Below are the code and all the weights of a small trained network. Each question names an input and a target symbol and asks about switching units off, where a switched-off unit gives its printed mean instead of its output.

import numpy as np


def w(rows, s, z=0):
    codes = np.array(rows[::2]) - 128.0
    scale = np.full(codes.shape[1], s)
    scale[-1] = z or s
    return codes * scale


def f(y):
    return y / 2 * (1 + np.tanh(0.7978845608 * (y + 0.044715 * y**3)))


def softmax(a):
    e = np.exp(a - a.max(-1, keepdims=True))
    return e / e.sum(-1, keepdims=True)


def log_softmax(a):
    a = a - a.max(-1, keepdims=True)
    return a - np.log(np.exp(a).sum(-1, keepdims=True))


def net(x, mask):
    ids = ['ΘΨεμξω'.index(c) for c in x.split()]
    T = len(ids)
    res = E[ids] + P[:T]
    u = 0
    for l in range(3):
        r = res
        for j in range(3):
            rows = slice(2 * j, 2 * j + 2)
            q, k, v = (r @ M[l][rows].T for M in (Q, K, V))
            z = softmax(np.where(np.tri(T) > 0, q @ k.T / 2**0.5, -1e9)) @ v
            o = O[l][rows]
            res = res + np.where(mask[u + j], z, o[:, -1]) @ o[:, :-1]
        u += 3
        y = f(res @ A[l][:, :-1].T + A[l][:, -1])
        res = res + np.where(mask[u : u + 8], y, B[l][:, -1]) @ B[l][:, :-1]
        u += 8
    return log_softmax(res[-1] @ U[:, :-1].T + U[:, -1])


Q, K, V, O, A, B = {}, {}, {}, {}, {}, {}
E = w([
[103,104,79,185,68,168,88,89],'Θ',
[230,100,74,64,119,113,179,122],'Ψ',
[234,102,83,63,117,109,185,126],'ε',
[163,38,254,101,100,108,134,134],'μ',
[125,65,110,56,161,108,33,206],'ξ',
[100,107,151,161,200,165,179,201],'ω',
],0.0042)
P = w([
[127,102,145,110,215,6,136,60],'0',
[137,88,149,124,192,51,131,84],'1',
[187,76,138,148,165,103,118,118],'2',
[192,70,128,156,144,138,112,140],'3',
[190,83,132,150,121,159,111,169],'4',
[171,90,126,134,103,178,123,176],'5',
[142,84,131,111,78,190,142,189],'6',
[102,79,116,85,59,205,158,203],'7',
[70,81,116,67,35,217,184,223],'8',
[41,73,104,63,9,226,211,248],'9',
],0.0025)
Q[0] = w([
[129,93,115,135,116,141,134,137],'0.h1',
[130,120,123,132,126,133,130,131],'0.h1',
[107,163,126,123,135,128,131,122],'0.h2',
[117,161,105,141,132,153,155,143],'0.h2',
[102,252,124,125,118,94,108,97],'0.h3',
[136,191,154,112,157,73,140,121],'0.h3',
],0.04)
K[0] = w([
[95,142,107,147,120,106,118,71],'0.h1',
[113,131,123,139,128,123,124,108],'0.h1',
[168,110,139,103,88,105,106,104],'0.h2',
[99,95,120,87,83,120,75,127],'0.h2',
[253,144,160,11,201,52,239,161],'0.h3',
[178,118,199,100,255,55,139,169],'0.h3',
],0.022)
V[0] = w([
[121,142,136,145,237,14,123,53],'0.h1',
[106,141,79,220,47,181,73,68],'0.h1',
[134,127,141,125,117,116,124,112],'0.h2',
[139,133,121,137,134,134,142,129],'0.h2',
[117,140,98,128,120,114,113,94],'0.h3',
[123,59,154,90,168,145,150,254],'0.h3',
],0.014)
O[0] = w([
[193,86,120,200,201,29,69,54,173],'0.h1',
[155,255,210,80,132,175,68,96,4],'0.h1',
[131,130,112,133,143,127,130,135,123],'0.h2',
[123,121,131,131,122,133,106,122,132],'0.h2',
[127,133,118,148,99,112,124,159,115],'0.h3',
[144,62,136,87,177,211,133,35,186],'0.h3',
],0.0068,0.0039)
A[0] = w([
[86,210,162,96,174,115,132,47,25],'0.n1',
[181,233,173,69,82,243,76,155,39],'0.n2',
[128,243,163,133,90,153,114,204,113],'0.n3',
[183,190,183,113,66,173,145,117,66],'0.n4',
[115,194,130,137,211,181,156,58,9],'0.n5',
[62,212,164,117,121,42,113,98,33],'0.n6',
[152,125,129,126,113,131,128,114,122],'0.n7',
[143,148,105,157,2,103,125,134,92],'0.n8',
],0.0091,0.0015)
B[0] = w([
[59,129,78,126,120,36,187,128,9],'0.n1',
[141,205,162,98,165,150,74,116,89],'0.n2',
[160,127,154,113,164,192,107,118,148],'0.n3',
[153,162,179,122,112,115,127,103,61],'0.n4',
[10,153,144,116,169,99,120,102,39],'0.n5',
[124,63,100,144,149,110,146,111,42],'0.n6',
[141,118,132,126,129,126,133,123,130],'0.n7',
[108,100,97,160,101,157,114,84,151],'0.n8',
],0.013,0.0013)
Q[1] = w([
[128,102,124,209,158,228,86,221],'1.h1',
[190,129,109,113,190,155,150,202],'1.h1',
[166,1,125,71,137,105,154,104],'1.h2',
[240,39,133,67,72,178,61,122],'1.h2',
[202,88,163,200,150,209,215,151],'1.h3',
[50,130,145,102,240,82,143,132],'1.h3',
],0.026)
K[1] = w([
[110,87,99,51,60,199,191,151],'1.h1',
[116,153,186,115,30,142,101,111],'1.h1',
[31,124,72,206,101,181,143,104],'1.h2',
[76,124,141,86,89,216,232,206],'1.h2',
[5,124,85,95,87,208,50,178],'1.h3',
[129,174,90,200,125,110,36,25],'1.h3',
],0.022)
V[1] = w([
[86,86,255,153,92,114,101,141],'1.h1',
[154,142,160,102,213,119,195,209],'1.h1',
[208,124,132,41,36,66,75,102],'1.h2',
[114,129,74,170,93,150,105,66],'1.h2',
[116,94,201,180,88,123,162,93],'1.h3',
[164,148,117,140,70,152,237,91],'1.h3',
],0.015)
O[1] = w([
[158,160,21,89,160,146,174,125,127],'1.h1',
[120,102,115,155,52,112,64,51,159],'1.h1',
[2,138,127,79,70,222,74,216,1],'1.h2',
[107,123,133,73,182,86,163,170,127],'1.h2',
[156,116,97,103,127,121,60,210,177],'1.h3',
[127,159,130,163,135,17,26,172,98],'1.h3',
],0.0071,0.0047)
A[1] = w([
[193,215,144,111,142,189,77,153,162],'1.n1',
[91,174,61,140,129,92,105,214,84],'1.n2',
[125,153,62,199,113,41,127,175,115],'1.n3',
[141,219,65,137,154,159,152,142,114],'1.n4',
[183,166,227,50,202,127,119,179,145],'1.n5',
[101,194,145,96,119,149,113,27,5],'1.n6',
[64,117,253,169,86,93,90,175,139],'1.n7',
[70,233,165,122,158,188,119,117,27],'1.n8',
],0.013,0.0023)
B[1] = w([
[55,147,157,138,74,143,138,47,211],'1.n1',
[127,150,114,131,232,166,124,40,224],'1.n2',
[145,76,125,46,121,137,96,135,250],'1.n3',
[109,94,87,100,105,161,133,72,138],'1.n4',
[83,88,208,97,112,73,159,115,160],'1.n5',
[171,180,102,219,166,93,77,86,118],'1.n6',
[204,228,183,107,152,140,106,148,184],'1.n7',
[254,58,136,45,154,101,78,137,166],'1.n8',
],0.014,0.0024)
Q[2] = w([
[142,142,171,188,130,60,151,3],'2.h1',
[104,139,113,152,153,67,126,119],'2.h1',
[126,210,134,185,177,78,117,233],'2.h2',
[127,94,74,131,152,164,148,133],'2.h2',
[101,92,106,206,48,105,156,157],'2.h3',
[155,57,115,124,94,123,115,77],'2.h3',
],0.023)
K[2] = w([
[184,173,79,172,230,131,143,117],'2.h1',
[152,92,154,121,205,111,153,91],'2.h1',
[161,160,90,87,3,140,149,87],'2.h2',
[109,78,87,125,144,147,99,95],'2.h2',
[91,140,65,201,82,177,107,85],'2.h3',
[154,66,152,88,61,166,131,129],'2.h3',
],0.023)
V[2] = w([
[165,131,141,80,139,90,112,138],'2.h1',
[136,189,67,170,194,68,115,94],'2.h1',
[149,123,145,108,76,119,120,118],'2.h2',
[64,88,253,245,220,159,14,56],'2.h2',
[123,154,61,114,134,160,138,110],'2.h3',
[136,94,123,72,154,24,114,99],'2.h3',
],0.0049)
O[2] = w([
[110,138,111,151,93,150,102,114,171],'2.h1',
[169,168,153,173,149,69,164,81,131],'2.h1',
[161,154,115,158,168,136,99,149,95],'2.h2',
[140,106,4,82,118,126,233,105,254],'2.h2',
[118,125,122,114,112,78,134,138,81],'2.h3',
[152,165,176,175,167,201,29,121,254],'2.h3',
],0.0026,0.0036)
A[2] = w([
[111,71,120,105,135,199,107,206,206],'2.n1',
[41,152,122,206,50,177,191,200,222],'2.n2',
[75,84,121,113,145,104,178,150,3],'2.n3',
[102,160,153,187,149,121,62,234,156],'2.n4',
[118,125,144,156,69,16,76,223,52],'2.n5',
[124,86,67,158,64,60,89,248,156],'2.n6',
[40,199,139,195,127,177,155,120,56],'2.n7',
[78,121,126,85,193,81,170,211,149],'2.n8',
],0.013,0.0022)
B[2] = w([
[78,172,75,85,103,165,121,124,254],'2.n1',
[203,114,118,153,204,108,203,39,160],'2.n2',
[148,185,79,158,125,153,102,135,151],'2.n3',
[123,219,174,177,110,94,221,156,158],'2.n4',
[99,203,86,23,195,159,105,61,151],'2.n5',
[127,86,191,227,116,68,23,186,205],'2.n6',
[136,89,113,149,115,57,4,235,152],'2.n7',
[90,41,223,83,98,98,169,123,156],'2.n8',
],0.012,0.0067)
U = w([
[41,63,227,59,103,97,191,133,63],'Θ',
[144,214,170,125,127,137,151,163,67],'Ψ',
[144,216,173,112,138,108,134,159,70],'ε',
[87,86,126,171,66,75,22,179,130],'μ',
[59,131,1,73,103,235,134,96,101],'ξ',
[240,54,93,202,191,84,193,75,251],'ω',
],0.0031,0.0025)

Each question gives the input, a string of symbols that net reads in full, and the target symbol t.
The units are the heads (2 rows each of Q, K, V and O) and the neurons (one row each of A and B). Each row of codes is followed by its name. A weight is (code - 128) times the scale printed after its matrix; where a second scale follows, it is the last column's (O, A, B and U).
mask holds one flag per unit, layer by layer, with each layer's heads first. A switched-off unit (its flag False) gives its mean, the last column of its rows in O or B, instead of its output. The means were averaged over made-up inputs and are rounded, as every weight is.
A unit's drop is (log p(t) with every unit on - log p(t) with that unit switched off) / (log p(t) with every unit on - log p(t) with every unit switched off).
The circuit of an input: a set's keep is (log p(t) with only the set's units on - log p(t) with every unit switched off) / (log p(t) with every unit on - log p(t) with every unit switched off). Starting from the 12 units with the biggest drops (on a tie, the unit counted first), units are removed one at a time, each time the one whose removal leaves the highest keep (on an exact tie, the one counted first), for as long as the keep stays at least 0.8.
units of the circuit, in order: the units of the circuit, biggest drop first
most important unit: the unit with the biggest drop
top k neurons: the k neurons with the biggest drops, biggest first
heads that matter: for each layer, one digit per head in row order, 1 if its drop is at least 0.15 and else 0, layers parted by /
input ε Θ ω ω Ψ ω ω ω Ψ, target μ: most important unit => 2.n6
input ω Θ Θ μ ω ω Θ, target μ: units of the circuit, in order => 1.n1, 0.n2, 2.n7, 0.h1
input ξ μ μ ε Θ ξ, target Θ: units of the circuit, in order => 2.n8, 1.h2, 1.h1, 1.n5
input ω ξ ω ξ Θ ξ Θ Ψ, target ξ: units of the circuit, in order => 0.h1, 1.h2, 2.n1, 2.n6
input Ψ ω Θ ω ω ω ε μ, target Ψ: top 3 neurons => 0.n8, 1.n7, 2.n4
input ε ω ω ω μ ε ε μ, target μ: units of the circuit, in order => 0.h1, 1.h3, 2.n6, 1.n2
input ξ Θ ω ω μ ω, target ξ: top 2 neurons => 0.n8, 1.n3
input μ μ ω Θ μ μ ε, target ξ: top 2 neurons => 1.n2, 1.n3
input ω ω ε ω Θ ω Θ Θ, target Θ: top 3 neurons => 0.n3, 1.n8, 1.n5
input Θ ε Ψ, target Ψ: heads that matter => 101 / 110 / 000
input μ ω Θ Ψ ω ω ω ε ε, target Ψ: top 3 neurons => 1.n7, 2.n4, 0.n8
input ω ξ ω Ψ μ ω ω μ ω μ, target ω: units of the circuit, in order => 0.h3, 1.h2, 2.n1
input μ ω ω μ ω ω μ ω ω ξ, target ω: units of the circuit, in order => 1.h2, 0.h3, 2.n1
input Ψ μ ω Θ ε ω Ψ μ, target ε: most important unit => 0.h3
input Θ Ψ μ ω μ μ Θ ξ Ψ ω, target ω: top 3 neurons => 0.n3, 2.n2, 1.n2
input ξ ξ ω Θ ω ω ω ω Ψ Θ, target ω: top 3 neurons => 2.n2, 0.n8, 1.n2
input Ψ Θ μ Θ ω Θ μ, target Θ: heads that matter => 001 / 110 / 000
input Ψ ω ω μ μ Θ Θ, target μ: top 3 neurons => 2.n7, 1.n2, 1.n1
input Θ ω ω ξ ε μ, target Ψ: heads that matter => 101 / 010 / 000
input Θ ξ μ ω ω ξ Θ Θ, target Θ: top 3 neurons => 1.n8, 0.n2, 1.n5
input ξ μ Ψ, target ξ: heads that matter => 001 / 011 / 000
input ε μ ω Ψ ε Θ, target Ψ: top 2 neurons => 1.n7, 2.n4
input ω ω ξ ω ω μ ω μ ξ, target ω: top 2 neurons => 0.n5, 2.n1
input ε ω Θ Ψ, target Θ: top neuron => 2.n8
input ω ε Ψ ξ μ ε ε, target μ: heads that matter => 101 / 011 / 000
input Θ Θ ξ ω ω μ μ ε ω μ, target ω: top 2 neurons => 2.n2, 0.n3
input μ μ Ψ Θ ω ξ ξ ε ε Ψ, target ε: most important unit => 1.n7
input Θ μ ξ ω μ ε, target ξ: heads that matter => 101 / 010 / 000
